grid =
array([[4365, 4089, 3861, 3999, 3160, 5906, 4207, 3892, 1177, 3307],
       [4543, 4119, 6569, 8096, 6214, 2567, 4123, 4109, 4554, 4276],
       [3715, 4054, 3003, 5534, 4879, 2201, 4100, 3872, 7064, 3899],
       [4491, 4115, 4832, 3504, 2169, 1411, 4262, 3982, 6750, 4885],
       [4639, 4221, 2761, 2050, 1808, 3361, 4186, 3909, 5018, 5038],
       [2253, 4171, 2484, 1246, 4799, 6236, 4107, 4192, 4035, 4410]])
What is the third entry from the end, reading row by row?
A: 4192
What is the entry in the bottom-right corner?
A: 4410
What is the entry directly below the largest entry?
A: 5534
What is the entry directly above 2761?
A: 4832
What is the bottom entry of the column that holds the largest entry?
A: 1246
The top entry of the column that holds the smallest entry is 1177
What is the entry just left of 1411?
A: 2169
What is the smallest entry in the first column?
A: 2253
What is the entry in the top-right corner?
A: 3307
What is the entry just right of 4799?
A: 6236
What is the entry just left of 3872?
A: 4100
The entry directly above 4491: 3715
What is the entry just left of the smallest entry?
A: 3892
The entry directly above 4410 -> 5038
The third entry on the diagonal from the top-right corner -> 3872
The entry directly below 6569 is 3003
What is the entry just left of 4221?
A: 4639
What is the 3rd smallest entry?
A: 1411
The largest entry is 8096
The entry directly above 5018 is 6750
What is the second largest entry?
A: 7064
What is the fourth-last entry, reading row by row?
A: 4107
What is the first entry, reading row by row?
A: 4365
The entry just left of 2484 -> 4171
What is the first entry of the largest entry's row?
A: 4543
The 3rd entry, reading row by row is 3861
The entry directly above the largest entry: 3999
What is the entry just right of 5906?
A: 4207
The entry directly above 3003 is 6569
The entry just right of 2050 -> 1808

Questions about the row below.
1) Read off the first entry from the right.
2) Read off the second entry from the left.
3) Read off the third entry from the end.
4) Read off the 1st entry from the left.
5) Read off the 5th entry.
6) Read off the 2nd entry from the right.
7) Read off the 2nd smallest entry.
-0.04  -0.16   0.07  -0.03  -0.21  -0.17  -0.08   0.12   0.09  -0.15  -0.11  -0.01   0.02  -0.10  -0.11   0.01
1) 0.01
2) -0.16
3) -0.10
4) -0.04
5) -0.21
6) -0.11
7) -0.17

1,-9,-11,-44,15,68,52,74,-44,30,14,-66,-53
56,-40,-10,-79,24,24,52,-14,63,-64,35,-30,-59
79,-59,-29,-19,-61,-27,48,-80,-13,-39,-2,56,71
72,75,59,41,-52,23,-41,-45,-80,-60,-20,11,-36
41,66,-4,-49,1,42,66,-77,-25,-9,67,38,4
26,47,53,2,-49,-48,-48,48,-42,45,-68,-56,-51
The 5th-last entry, reading row by row -> -42
Find the entry directly below the largest entry.
72
Find the second largest entry.
75
Find the entry just left of -11.
-9
The entry directly above 38 is 11
The first entry in reading order -> 1
The entry directly above 67: -20
The third entry, reading row by row is -11
Find the top-right entry.
-53
Find the entry just left of -39.
-13
Find the third entry on the diagonal from the top-right corner.
-2
Find the entry in the bottom-right corner.
-51
Find the entry in the bottom-left corner.
26
Find the largest entry in the first column.
79
Find the entry directly below -64.
-39
Find the entry directly below -4.
53
Find the 4th-last entry, reading row by row.
45
The second entry on the diagonal from the top-right corner: -30
Find the largest entry in the first row.
74
Find the smallest entry in the last column.
-59
Find the entry just left of 35.
-64
Find the entry just right of 15.
68
Find the entry directly above -77.
-45
Find the entry just right of -27.
48
Find the entry directly above -52.
-61
The fifth entry, reading row by row: 15
The second entry on the main diagonal: -40
The smallest entry in the first row -> -66
The 3rd entry on the main diagonal is -29

[[-1.32 -1.88  0.50  2.00  0.16 -2.04 -1.09  1.48  1.51 -1.06 -2.07  0.15
   1.96  0.55 -1.92]
 [-1.95 -1.80  0.45  2.08  0.85 -1.30 -2.21 -0.52  1.57  1.78 -0.42 -2.15
  -1.37  0.97  2.06]]
The entry just right of the largest entry -> 0.85
The entry just left of 0.85 is 2.08
Find the entry just left of the largest entry.
0.45
Find the entry just right of -1.09.
1.48
Find the entry just right of 0.50.
2.00
Find the minimum.
-2.21
Find the entry just right of -2.07.
0.15
